[128 = 0]
1: 151 134 127 104 125 124 150 141 148 111 150 119 142 158 55 93 134 155
 212 182 120 74 139 135 96 83 77 79 149 192 159 97 123 79 95 167 134 108
 139 118 146 154 148 139 87 125 79 132 152 155 125 140 133 124 170 120
 101 105 77 135 197 217 107 146 73 141 149 121 99 87
2: 133 97 132 126 155 121 133 121 103 74 106 133 116 145 133 112 136 125
 105 109 77 50 130 115 202 191 150 139 124 159 142 107 74 60 145 154 214
 151 95 108 132 118 164 107 131 114 158 173 194 119 129 78 71 115 130
 118 147 113 109 124 152 122 125 67 74 123 145 171 127 136
3: 90 97 55 106 179 104 122 143 171 141 122 119 107 77 59 159 137 167 174
 139 135 93 126 105 101 15 99 132 179 205 137 101 132 147 112 144 142 98
 126 171 183 125 118 105 102 146 134 159 98 122 131 125 166 144 119 115
 47 140 145 188 168 117 93 129 117 145 134 68 61 120
4: 124 100 126 124 143 107 161 114 152 171 117 143 150 109 94 138 139 134
 120 111 145 113 139 128 103 30 80 126 164 207 134 112 133 138 146 138
 71 57 155 161 195 133 143 111 99 115 139 125 99 149 119 153 196 154 130
 109 72 108 149 138 149 125 86 145 140 143 137 46 89 119
5: 137 130 109 137 108 138 186 136 151 117 76 92 114 120 128 124 132 134
 164 122 95 73 86 91 143 192 154 155 138 151 126 154 131 48 78 106 188
 246 115 156 111 133 123 120 92 114 85 160 244 173 114 111 91 130 114
 109 111 108 124 152 141 136 134 124 72 90 125 170 187 123 : 2 1 3
6: 72 104 124 117 188 172 117 117 124 128 107 106 61 101 139 215 216 95 136
 116 165 112 80 98 57 84 196 170 114 114 98 138 116 158 31 152 67 181
 223 128 151 152 46 154 89 135 161 183 139 94 121 149 155 154 76 139 85
 121 198 188 124 141 69 166 122 104 47 82 158 179 : 3 4 5
7: 141 136 137 110 36 131 147 216 163 120 127 103 157 106 102 63 82 106 165
 225 98 134 137 137 111 128 130 114 140 150 173 141 150 120 63 64 115
 140 156 159 122 133 169 161 134 111 59 75 129 179 176 138 103 102 133
 144 152 103 49 158 141 189 156 150 113 104 122 145 128 112 : 1 5 4
8: 137 127 119 129 53 108 103 203 180 136 117 113 131 146 154 75 34 141 138
 253 179 135 77 117 100 144 134 134 108 124 174 125 120 151 110 111 68
 167 110 147 104 138 123 143 130 149 96 64 83 116 198 148 151 80 111 128
 108 151 65 94 137 154 202 116 83 113 139 149 168 115 : 7 1 5
9: 128 108 121 103 113 162 174 193 104 97 115 121 108 125 143 140 137 162
 153 197 121 88 86 120 93 126 137 158 117 117 125 108 130 90 30 77 153
 197 195 136 125 110 89 135 119 88 69 156 221 193 172 108 68 81 122 130
 104 131 156 131 169 133 116 132 132 86 106 122 108 144 : 5 7 1
10: 173 178 141 90 112 131 135 138 130 130 117 150 164 154 110 124 82 93 97
 150 146 144 137 130 103 160 131 128 74 71 122 142 184 167 165 94 132
 144 117 90 61 85 92 208 172 132 114 133 119 131 109 112 129 100 164 152
 144 130 147 104 108 115 111 126 147 146 126 124 154 121 : 8 7 9
11: 136 185 160 111 195 152 131 93 108 96 133 145 86 147 148 153 143 17 69
 113 180 227 116 110 121 111 120 120 141 29 81 92 198 255 61 174 96 139
 173 75 103 93 104 158 122 197 172 166 95 106 104 141 136 143 103 108
 109 148 150 121 16 101 69 224 141 124 131 140 114 110 : 10 6 4
12: 97 121 117 105 158 118 159 135 81 80 112 130 169 178 119 110 124 123 124
 97 114 71 107 200 202 129 126 87 126 123 110 145 102 109 150 182 112
 117 94 90 102 118 123 139 129 105 126 179 135 125 103 70 59 114 172 152
 146 136 112 136 155 99 102 69 125 188 224 177 121 104 : 2 10 1
13: 76 128 99 123 154 157 122 164 173 135 141 88 69 97 137 156 163 137 146
 140 149 145 92 85 59 75 113 170 192 139 127 114 159 137 111 102 78 124
 166 172 155 154 82 120 126 116 130 107 137 127 134 178 128 100 115 80
 100 123 122 124 130 146 130 128 103 69 89 101 127 132 : 3 4 6
14: 131 159 183 135 99 131 132 167 139 87 93 112 176 184 154 104 127 137 136
 95 101 51 121 147 179 255 138 128 119 117 115 114 109 109 137 155 197
 129 119 129 100 110 147 129 171 127 158 135 155 154 130 108 60 88 103
 189 193 121 111 85 110 150 140 68 115 126 165 211 177 132 : 2 12 5
15: 143 88 72 112 101 171 169 135 108 116 129 104 140 128 112 110 164 124
 114 148 127 95 108 69 101 200 176 153 146 121 152 159 117 66 58 118 183
 233 172 124 95 122 118 155 85 137 110 149 223 173 141 123 90 76 116 150
 109 101 144 142 107 146 96 123 98 71 103 142 226 160 : 5 9 2
16: 125 113 105 127 137 133 122 136 114 130 135 162 136 103 42 86 158 179
 145 136 131 128 116 126 125 57 74 128 171 208 170 117 106 142 138 115
 107 40 113 122 191 158 105 115 118 133 146 120 128 123 140 129 147 145
 112 127 57 96 118 159 163 145 126 125 112 144 108 131 55 67 : 4 3 1
17: 107 94 98 165 199 146 134 87 95 142 126 106 127 118 147 183 167 153 117
 62 109 121 139 141 136 134 142 118 126 128 146 113 85 62 165 169 176
 118 120 120 120 135 157 50 70 141 166 193 164 117 75 142 155 148 109
 112 114 133 199 149 123 100 116 120 159 126 100 116 131 132 : 2 4 3
18: 146 143 96 154 165 158 126 38 72 163 216 189 146 124 107 120 146 113 104
 93 129 167 164 126 94 65 111 138 116 104 128 108 135 155 109 173 146 75
 124 66 108 171 184 145 122 143 160 153 147 91 78 107 198 243 148 135 68
 116 128 127 111 74 125 143 161 224 151 120 127 105 : 17 4 16
19: 125 154 170 148 100 91 114 148 140 126 116 100 149 166 191 143 101 80
 152 121 100 100 131 125 134 191 132 153 156 76 92 103 111 130 156 120
 116 118 156 125 138 80 63 107 197 156 143 136 94 127 155 144 77 62 114
 96 231 158 116 86 128 136 137 92 135 113 92 153 163 108 : 14 10 2
20: 134 154 115 98 83 115 185 167 103 106 115 116 141 131 84 57 142 191 199
 181 121 121 122 157 121 116 117 121 127 147 137 124 121 77 72 95 147
 136 145 140 135 131 140 139 116 111 57 149 192 202 165 115 97 91 106
 128 80 58 130 153 192 173 142 100 102 133 142 130 141 133 : 9 1 7
21: 112 183 177 137 86 136 110 112 116 117 59 124 172 222 178 123 74 122 134
 122 117 97 137 112 185 221 113 141 86 132 149 115 127 107 140 123 133
 133 122 124 67 76 120 137 188 129 86 85 152 136 125 109 10 50 116 159
 188 152 114 89 140 110 177 120 124 143 182 195 200 123 : 14 19 10
22: 139 104 108 109 168 151 149 130 86 73 97 123 136 125 152 111 148 128 145
 131 125 54 81 193 199 173 121 93 95 132 126 134 74 99 113 161 188 144
 105 113 112 124 87 122 115 145 147 150 171 119 127 83 98 116 115 112
 121 113 125 146 130 121 110 81 72 150 184 202 126 144 : 2 12 14
23: 127 141 164 147 106 130 153 133 156 94 111 129 140 185 150 124 97 132
 133 134 106 26 108 169 211 201 145 128 80 139 156 138 115 129 139 114
 161 150 138 115 146 108 123 115 196 111 114 134 153 115 112 133 1 89
 125 150 216 117 109 129 146 134 127 110 80 156 147 184 166 169 : 14 21 2
24: 116 46 84 118 99 148 147 148 119 147 128 138 95 75 55 88 157 179 178 121
 154 125 108 112 104 79 87 108 200 206 138 108 116 146 111 127 109 84
 153 144 172 148 172 113 114 117 139 153 140 147 130 116 163 142 99 98
 59 92 139 181 181 136 128 143 133 137 110 85 56 130 : 16 3 4
25: 112 101 102 91 110 118 144 160 129 131 156 131 102 138 65 92 137 175 155
 124 107 100 148 117 156 88 65 120 128 224 161 127 89 83 169 115 102 124
 115 156 162 161 166 132 111 99 93 152 135 130 161 114 151 129 184 110
 105 130 81 135 164 150 182 113 147 119 138 116 59 89 : 16 1 24
26: 101 128 137 124 165 149 143 155 73 73 108 144 151 135 137 121 151 137
 144 84 82 65 90 190 188 161 113 83 136 130 145 102 90 88 130 213 164
 147 121 120 119 115 122 106 118 125 178 169 174 126 98 119 88 142 122
 134 129 123 121 157 159 139 88 82 93 131 165 185 103 137 : 22 2 12
27: 84 129 104 100 104 170 188 213 107 113 77 139 132 138 141 133 135 150
 197 173 92 105 83 107 128 107 138 160 123 139 136 122 174 122 93 53 148
 175 179 137 145 118 143 136 121 109 58 115 166 206 150 117 100 84 111
 104 145 52 154 130 141 179 156 100 107 79 90 119 116 131 : 9 20 7
28: 133 140 110 151 128 141 90 53 94 143 199 184 109 130 118 129 132 160 74
 61 126 222 153 161 153 103 102 136 110 95 135 114 123 169 166 113 112
 129 72 124 99 150 158 107 147 139 130 140 107 94 84 133 164 219 178 129
 89 127 138 135 112 95 144 137 182 171 120 107 102 128 : 18 17 10
29: 123 127 146 102 163 149 140 154 43 77 124 135 177 124 131 116 128 135
 122 83 115 81 125 223 168 113 100 96 153 130 147 123 139 131 171 153
 121 153 118 110 110 136 141 121 100 141 134 144 123 123 87 67 100 129
 168 189 120 131 120 148 128 129 66 83 143 223 183 141 143 110 : 12 26 22
30: 116 121 104 129 139 138 151 181 152 134 92 115 105 129 116 164 129 140
 127 148 121 141 86 94 113 174 182 137 147 72 143 97 122 110 14 96 126
 220 190 143 140 108 124 98 117 134 132 128 172 167 171 129 106 91 111
 104 144 121 147 125 141 150 122 127 89 52 109 140 197 181 : 15 9 5
31: 153 122 92 135 111 122 165 134 141 91 102 142 125 116 99 93 135 145 122
 131 95 104 83 100 152 215 158 146 137 128 130 162 108 56 106 121 214
 200 104 124 87 156 176 107 118 99 108 136 227 142 154 100 72 83 132 118
 89 116 151 113 157 149 136 110 114 84 119 154 211 107 : 5 15 2
32: 143 127 160 145 142 155 105 86 113 126 147 139 133 115 124 147 111 135
 76 41 110 151 162 139 156 93 125 134 121 66 102 93 149 218 208 134 112
 113 133 90 109 118 129 135 136 134 146 115 94 91 103 139 108 141 145
 140 139 118 104 145 85 74 91 108 150 190 91 98 98 115 : 28 10 29
33: 119 132 157 119 144 104 71 88 120 168 196 127 134 120 137 162 123 85 63
 70 107 187 192 134 139 99 132 145 113 114 90 119 155 198 190 115 107
 102 104 127 127 121 139 123 111 130 145 156 75 45 80 123 181 194 85 117
 140 97 149 115 70 68 140 173 180 156 99 97 140 126 : 32 28 18
34: 166 135 109 112 119 95 110 26 122 151 176 172 119 100 143 149 101 136 56
 22 131 210 170 155 108 101 109 126 139 160 92 141 152 177 231 111 115
 89 104 130 127 142 151 97 123 121 120 133 103 95 74 109 194 192 136 135
 112 110 102 137 87 102 117 125 207 222 129 122 84 130 : 28 33 32
35: 127 157 166 129 127 135 110 157 138 145 135 107 99 152 160 128 69 1 133
 205 197 184 113 105 101 110 118 94 50 83 130 182 163 159 71 136 110 132
 171 108 122 145 137 154 128 175 137 104 56 118 128 160 185 155 127 135
 121 124 109 73 57 89 136 181 125 84 94 129 138 130 : 10 11 8
36: 132 109 137 140 150 93 60 129 168 162 136 125 123 131 128 140 111 61 94
 148 195 206 129 99 91 117 107 97 72 99 107 145 158 160 95 141 99 92 124
 99 144 103 141 156 140 156 145 129 21 84 135 167 244 138 108 117 111
 143 121 72 56 134 132 201 142 110 117 121 129 132 : 35 33 11
37: 167 152 76 127 99 118 138 96 45 149 181 171 177 131 106 106 109 133 136
 95 119 141 120 146 163 154 141 85 94 135 158 171 155 133 150 94 136 139
 105 75 122 150 225 142 126 95 131 147 141 100 86 86 155 190 214 119 143
 88 119 135 111 107 161 114 148 195 135 142 130 115 : 28 18 29
38: 99 98 145 134 178 122 163 147 144 125 144 102 141 105 86 153 152 169 165
 113 122 117 146 134 82 25 109 140 178 221 115 100 117 120 120 148 97
 107 143 174 177 147 102 120 128 116 139 166 149 98 116 127 142 167 138
 122 72 139 120 174 159 126 92 136 111 131 117 56 39 149 : 3 4 24
39: 142 105 116 135 147 156 142 63 34 105 122 208 163 141 107 148 119 108
 135 61 128 111 159 191 132 109 99 121 101 132 145 128 153 148 143 152
 104 138 108 83 111 126 126 155 136 135 152 135 122 123 77 72 154 189
 191 126 139 145 166 118 136 101 65 125 142 222 155 149 136 145 : 29 37 18
40: 165 139 115 79 62 81 118 185 154 122 147 115 165 113 109 84 91 134 186
 255 122 111 76 132 144 133 122 96 119 160 185 170 106 102 115 136 129
 144 103 128 122 155 132 117 109 129 91 79 106 145 166 134 137 144 121
 165 107 78 48 104 170 204 146 124 134 133 100 122 87 122 : 7 8 1
41: 190 199 144 127 133 123 150 115 80 92 111 153 175 181 126 131 149 139
 149 129 154 108 119 153 146 141 133 107 81 105 138 123 101 160 120 143
 151 150 151 91 48 96 132 206 140 124 111 135 151 113 123 25 60 118 161
 207 159 132 128 163 126 155 124 89 124 153 198 171 120 92 : 12 10 29
42: 161 140 133 149 36 111 164 210 193 119 139 134 122 126 117 110 92 140
 167 232 143 149 119 116 93 137 111 105 142 106 140 97 141 132 87 99 63
 129 180 165 145 111 106 123 154 130 91 59 121 149 175 164 160 73 137
 150 129 119 99 131 134 187 147 141 123 60 103 108 125 152 : 7 8 40
43: 122 91 111 129 114 136 167 155 94 100 112 99 89 129 117 111 132 122 144
 147 124 103 101 104 109 185 179 110 119 155 140 147 139 58 59 125 135
 210 178 106 82 106 166 117 98 116 143 111 190 153 122 103 111 128 111
 120 86 124 134 122 132 143 151 123 108 81 141 160 220 135 : 15 5 31
44: 187 187 101 148 128 150 124 143 88 84 155 160 188 148 127 121 106 131
 104 123 101 111 145 164 134 103 111 79 95 124 127 117 140 129 127 134
 115 140 151 92 90 127 179 189 138 131 101 181 151 143 117 71 67 166 194
 210 110 132 116 162 137 132 122 88 123 183 187 132 113 141 : 41 29 12
45: 98 110 119 144 167 139 118 124 148 150 118 105 118 101 111 133 172 134
 163 171 154 120 107 96 40 80 135 193 141 94 120 118 128 179 106 106 83
 116 227 180 167 135 85 121 93 144 133 166 134 129 132 145 133 139 115
 95 119 128 162 149 126 155 101 129 145 136 82 69 145 186 : 13 6 38
46: 127 151 146 158 136 134 125 63 141 136 196 136 119 132 119 147 146 99 68
 94 148 218 170 90 133 86 112 135 150 112 99 102 166 190 137 139 111 92
 130 124 119 118 145 119 116 134 121 158 68 69 99 120 196 212 120 138
 108 133 142 118 81 95 113 187 189 150 129 94 115 120 : 33 28 34
47: 161 116 113 124 97 136 122 73 20 134 157 194 129 135 114 124 157 138 105
 34 90 164 170 207 130 94 102 112 177 137 135 133 134 126 150 167 117
 137 69 105 103 143 149 133 135 110 146 159 135 95 67 88 128 168 187 106
 108 125 138 117 124 110 103 137 156 196 160 114 121 119 : 39 28 37
48: 135 131 151 138 183 152 110 85 130 137 162 130 127 133 119 187 152 81 49
 49 120 169 175 139 125 75 142 143 119 61 116 119 161 204 146 130 100 90
 171 107 123 122 123 103 176 165 133 122 88 93 137 141 149 163 137 112
 121 140 150 151 65 70 144 131 168 162 122 143 138 110 : 32 46 33
49: 138 152 87 112 33 109 164 214 160 96 120 102 124 132 95 65 125 137 170
 255 159 84 107 141 103 140 110 174 106 156 147 174 110 99 93 82 139 109
 153 134 118 126 142 116 120 92 65 40 135 168 202 132 141 132 125 163
 127 78 49 108 194 169 170 121 87 122 90 121 104 135 : 40 7 42
50: 182 129 121 141 117 138 143 71 49 127 182 172 136 90 86 143 114 127 105
 32 119 141 192 168 105 106 141 137 123 164 121 105 135 143 188 136 137
 131 65 113 120 157 180 142 124 127 147 118 120 84 64 101 160 204 180
 137 108 143 112 148 139 87 91 118 169 192 186 128 96 120 : 47 39 28
51: 104 139 149 153 94 107 69 90 117 180 173 123 127 88 140 109 106 78 86
 140 174 241 163 107 100 134 149 92 116 86 136 145 191 179 171 91 118
 122 124 130 170 128 150 129 128 151 135 108 47 87 112 133 177 141 161
 137 112 136 98 95 54 112 156 183 224 133 102 136 142 103 : 36 46 33
52: 127 128 164 163 118 116 92 97 137 132 111 172 122 123 144 97 130 160 83
 1 88 122 195 167 110 102 121 153 140 151 98 111 137 210 255 151 108 77
 138 126 132 112 84 124 140 180 170 124 99 126 104 139 121 140 125 106
 134 113 134 127 116 82 74 107 149 196 142 131 107 117 : 32 34 48
53: 128 90 83 110 167 148 146 88 63 114 166 186 123 120 112 151 165 114 135
 26 80 130 139 166 118 102 97 143 143 132 101 127 145 180 192 143 129
 130 68 98 116 147 82 130 142 152 135 124 145 119 64 104 119 166 184 139
 122 142 142 185 123 81 49 130 135 234 149 127 93 123 : 39 47 50
54: 107 122 155 134 133 88 80 128 178 181 168 131 112 100 112 126 92 83 92
 144 192 241 137 114 115 114 137 129 106 126 151 175 146 141 171 85 97
 91 114 125 145 128 117 114 137 145 104 71 20 119 150 150 212 126 120
 107 135 152 110 75 60 119 177 202 161 170 70 107 124 121 : 51 36 35
55: 111 107 98 109 165 174 134 148 113 118 128 123 101 120 90 109 145 149
 200 181 182 92 83 133 102 29 62 101 121 192 150 87 98 131 92 160 135 72
 149 83 151 182 103 132 82 103 133 144 134 138 135 157 144 153 101 135
 71 83 96 140 169 170 85 145 120 93 149 135 65 91 : 16 1 24
56: 197 153 146 143 104 138 106 83 49 132 177 179 173 123 87 107 140 148 147
 109 131 153 162 172 128 136 138 131 137 129 125 129 78 116 128 147 101
 121 94 90 118 132 164 189 126 151 149 114 130 120 84 85 123 212 172 137
 89 113 145 127 154 132 105 131 143 192 152 76 97 106 : 47 50 39
57: 131 205 183 150 59 98 155 138 171 114 101 117 168 192 163 104 67 82 86
 104 112 91 145 127 162 137 124 140 125 73 104 133 158 167 167 110 89
 121 101 178 112 67 113 136 211 144 118 74 99 133 105 150 56 85 126 159
 201 134 121 76 119 114 142 113 106 133 123 153 157 137 : 19 21 10
58: 178 140 124 126 82 106 121 92 153 147 133 135 153 124 90 71 75 132 148
 224 117 120 117 137 139 121 90 97 119 161 208 174 116 74 85 108 123 120
 105 125 134 149 187 134 125 102 90 111 150 121 150 138 103 115 141 138
 143 107 116 130 123 147 193 120 145 109 110 125 120 84 : 40 7 25
59: 130 95 99 108 204 137 163 130 115 94 151 93 107 110 120 114 146 123 128
 132 94 86 124 121 180 176 119 145 133 151 127 144 89 47 163 184 219 155
 112 90 122 115 130 117 65 124 171 190 193 123 116 88 101 145 112 139
 121 149 137 168 150 133 71 93 101 129 109 129 163 122 : 2 26 22
60: 211 186 131 121 116 144 128 135 119 103 120 127 160 168 106 98 108 90
 122 128 150 163 141 138 119 111 121 127 78 42 105 166 192 180 126 151
 118 116 104 110 103 156 112 163 157 138 143 89 95 125 121 153 121 137
 154 117 133 108 117 75 54 118 138 194 151 107 124 107 203 121 : 10 35 36
